Below are the code and all the weights of a small trained network. Each question names an input and a class and asks about switching units off, where a switched-off unit gives its printed mean instead of its output.

import numpy as np


def w(rows, s, z=0):
    codes = np.array(rows[::2]) - 128.0
    scale = np.full(codes.shape[1], s)
    scale[-1] = z or s
    return codes * scale


def f(y):
    return np.maximum(y, 0)


def log_softmax(a):
    a = a - a.max(-1, keepdims=True)
    return a - np.log(np.exp(a).sum(-1, keepdims=True))


def net(x, mask):
    res = np.array(x, float).reshape(1, 5) / 4 @ E
    y = f(res @ A[0][:, :-1].T + A[0][:, -1])
    res = res + np.where(mask, y, B[0][:, -1]) @ B[0][:, :-1]
    return log_softmax(res[-1] @ U[:, :-1].T + U[:, -1])


A, B = {}, {}
E = w([
[126,139,123,135,116,122,111],'x0',
[235,63,101,66,2,59,199],'x1',
[22,200,191,111,36,144,249],'x2',
[196,147,90,249,105,230,183],'x3',
[219,228,141,125,223,58,212],'x4',
],0.0078)
A[0] = w([
[40,127,111,21,183,87,144,73],'N1',
[169,101,80,197,120,209,201,43],'N2',
[157,147,87,186,130,210,181,2],'N3',
[168,230,145,72,212,73,192,86],'N4',
[68,113,135,14,121,17,118,146],'N5',
[73,106,154,116,60,124,61,130],'N6',
[94,171,69,97,194,217,55,89],'N7',
[42,72,129,87,138,199,148,156],'N8',
[54,26,145,170,52,185,81,75],'N9',
[48,165,193,215,182,134,123,91],'N10',
[49,201,184,92,98,111,168,79],'N11',
[27,246,169,219,16,138,175,87],'N12',
[103,115,102,143,60,130,75,45],'N13',
[130,123,110,79,68,132,202,154],'N14',
[24,158,219,130,205,217,108,79],'N15',
[134,113,82,207,119,198,194,130],'N16',
[88,72,230,66,161,73,89,45],'N17',
[156,197,210,194,142,36,182,90],'N18',
[144,150,193,101,45,187,188,175],'N19',
[13,106,142,221,215,161,100,42],'N20',
[187,74,68,168,171,158,42,74],'N21',
[177,38,33,175,200,113,79,101],'N22',
[158,2,99,129,33,111,180,75],'N23',
[123,118,137,93,95,182,94,49],'N24',
[210,173,170,137,159,87,151,21],'N25',
[179,111,131,115,201,132,64,61],'N26',
[149,107,52,195,113,145,169,118],'N27',
[119,93,117,91,121,167,79,158],'N28',
],0.0087,0.0083)
B[0] = w([
[121,171,146,140,74,193,23,192],'N1',
[132,169,134,119,66,155,62,177],'N2',
[94,171,123,79,61,191,45,160],'N3',
[47,173,17,174,169,180,199,223],'N4',
[165,184,202,188,50,140,61,245],'N5',
[103,164,97,182,151,136,168,200],'N6',
[238,134,97,70,100,29,148,198],'N7',
[102,133,104,180,225,147,191,210],'N8',
[16,200,9,218,157,160,182,222],'N9',
[204,109,124,113,92,46,128,204],'N10',
[65,57,207,49,158,145,127,201],'N11',
[64,10,201,76,136,137,143,238],'N12',
[79,167,111,139,122,117,178,151],'N13',
[182,107,154,118,156,40,136,201],'N14',
[255,134,101,76,126,73,158,230],'N15',
[142,166,191,180,91,216,21,200],'N16',
[139,166,133,143,45,210,82,179],'N17',
[86,133,51,180,124,140,169,193],'N18',
[126,88,171,81,174,118,103,221],'N19',
[215,142,59,70,48,39,137,212],'N20',
[46,93,235,15,147,131,174,206],'N21',
[40,44,198,96,121,159,186,219],'N22',
[237,129,43,71,136,29,171,195],'N23',
[95,146,46,95,151,183,132,141],'N24',
[75,159,75,101,68,167,170,165],'N25',
[13,58,178,79,98,172,170,180],'N26',
[174,141,146,157,101,150,55,175],'N27',
[133,136,118,185,166,154,143,185],'N28',
],0.0067,0.011)
U = w([
[72,54,202,44,105,139,139,86],'0',
[213,114,94,57,66,70,134,94],'1',
[62,153,64,152,115,167,158,83],'2',
[131,160,182,119,43,178,1,97],'3',
[137,105,169,136,149,132,95,251],'4',
],0.0094,0.019)

Each question gives the input, the list of numbers given to net, and the class t.
The units are the neurons (one row each of A and B). Each row of codes is followed by its name. A weight is (code - 128) times the scale printed after its matrix; where a second scale follows, it is the last column's (A, B and U).
mask holds one flag per neuron, in row order. A switched-off neuron (its flag False) gives its mean, the last column of its row in B, instead of its output. The means were averaged over made-up inputs and are rounded, as every weight is.
A unit's drop is (log p(t) with every unit on - log p(t) with that unit switched off) / (log p(t) with every unit on - log p(t) with every unit switched off).
The circuit of an input: a set's keep is (log p(t) with only the set's units on - log p(t) with every unit switched off) / (log p(t) with every unit on - log p(t) with every unit switched off). Starting from the 12 units with the biggest drops (on a tie, the unit counted first), units are removed one at a time, each time the one whose removal leaves the highest keep (on an exact tie, the one counted first), for as long as the keep stays at least 0.8.
units of the circuit, in order: the units of the circuit, biggest drop first
top k neurons: the k neurons with the biggest drops, biggest first
drop when u is switched off: that unit's drop, to one decimal
input [-2,8,4,-8,-8], class 1: units of the circuit, in order -> N23
input [2,3,-5,-7,2], class 3: units of the circuit, in order -> N5; N17
input [-3,-7,4,7,1], class 1: top 3 neurons -> N15; N20; N10
input [6,-5,-6,-5,5], class 0: units of the circuit, in order -> N26; N22
input [-3,1,8,7,2], class 0: top 2 neurons -> N12; N5
input [2,5,-7,-6,-1], class 0: top 4 neurons -> N22; N21; N26; N16
input [7,-1,-8,8,-3], class 0: top 2 neurons -> N21; N22
input [-4,0,-5,-7,6], class 3: units of the circuit, in order -> N5; N1
input [4,-3,-2,4,6], class 2: units of the circuit, in order -> N4; N18
input [2,6,-8,-4,7], class 0: units of the circuit, in order -> N22; N26
input [1,-6,-5,3,-5], class 1: units of the circuit, in order -> N20; N7
input [-6,-6,-4,-1,-1], class 1: units of the circuit, in order -> N20; N7
input [6,8,8,8,1], class 0: top 2 neurons -> N12; N19
input [-3,3,2,-4,8], class 2: units of the circuit, in order -> N4
input [1,-5,8,-2,4], class 0: top 2 neurons -> N12; N11
input [1,1,7,7,-1], class 0: top 3 neurons -> N12; N5; N19
input [1,-8,-5,-1,-2], class 1: top 2 neurons -> N20; N7
input [-6,-7,6,6,6], class 1: top 3 neurons -> N15; N10; N20
input [-8,1,8,7,8], class 0: top 4 neurons -> N12; N19; N9; N11
input [-3,1,-1,-2,-5], class 2: top neuron -> N9
input [3,3,2,-1,-4], class 2: top 2 neurons -> N9; N15
input [3,-4,-4,-5,4], class 3: drop when N1 is switched off -> 0.4
input [-5,-8,-5,2,-4], class 1: drop when N20 is switched off -> 0.3
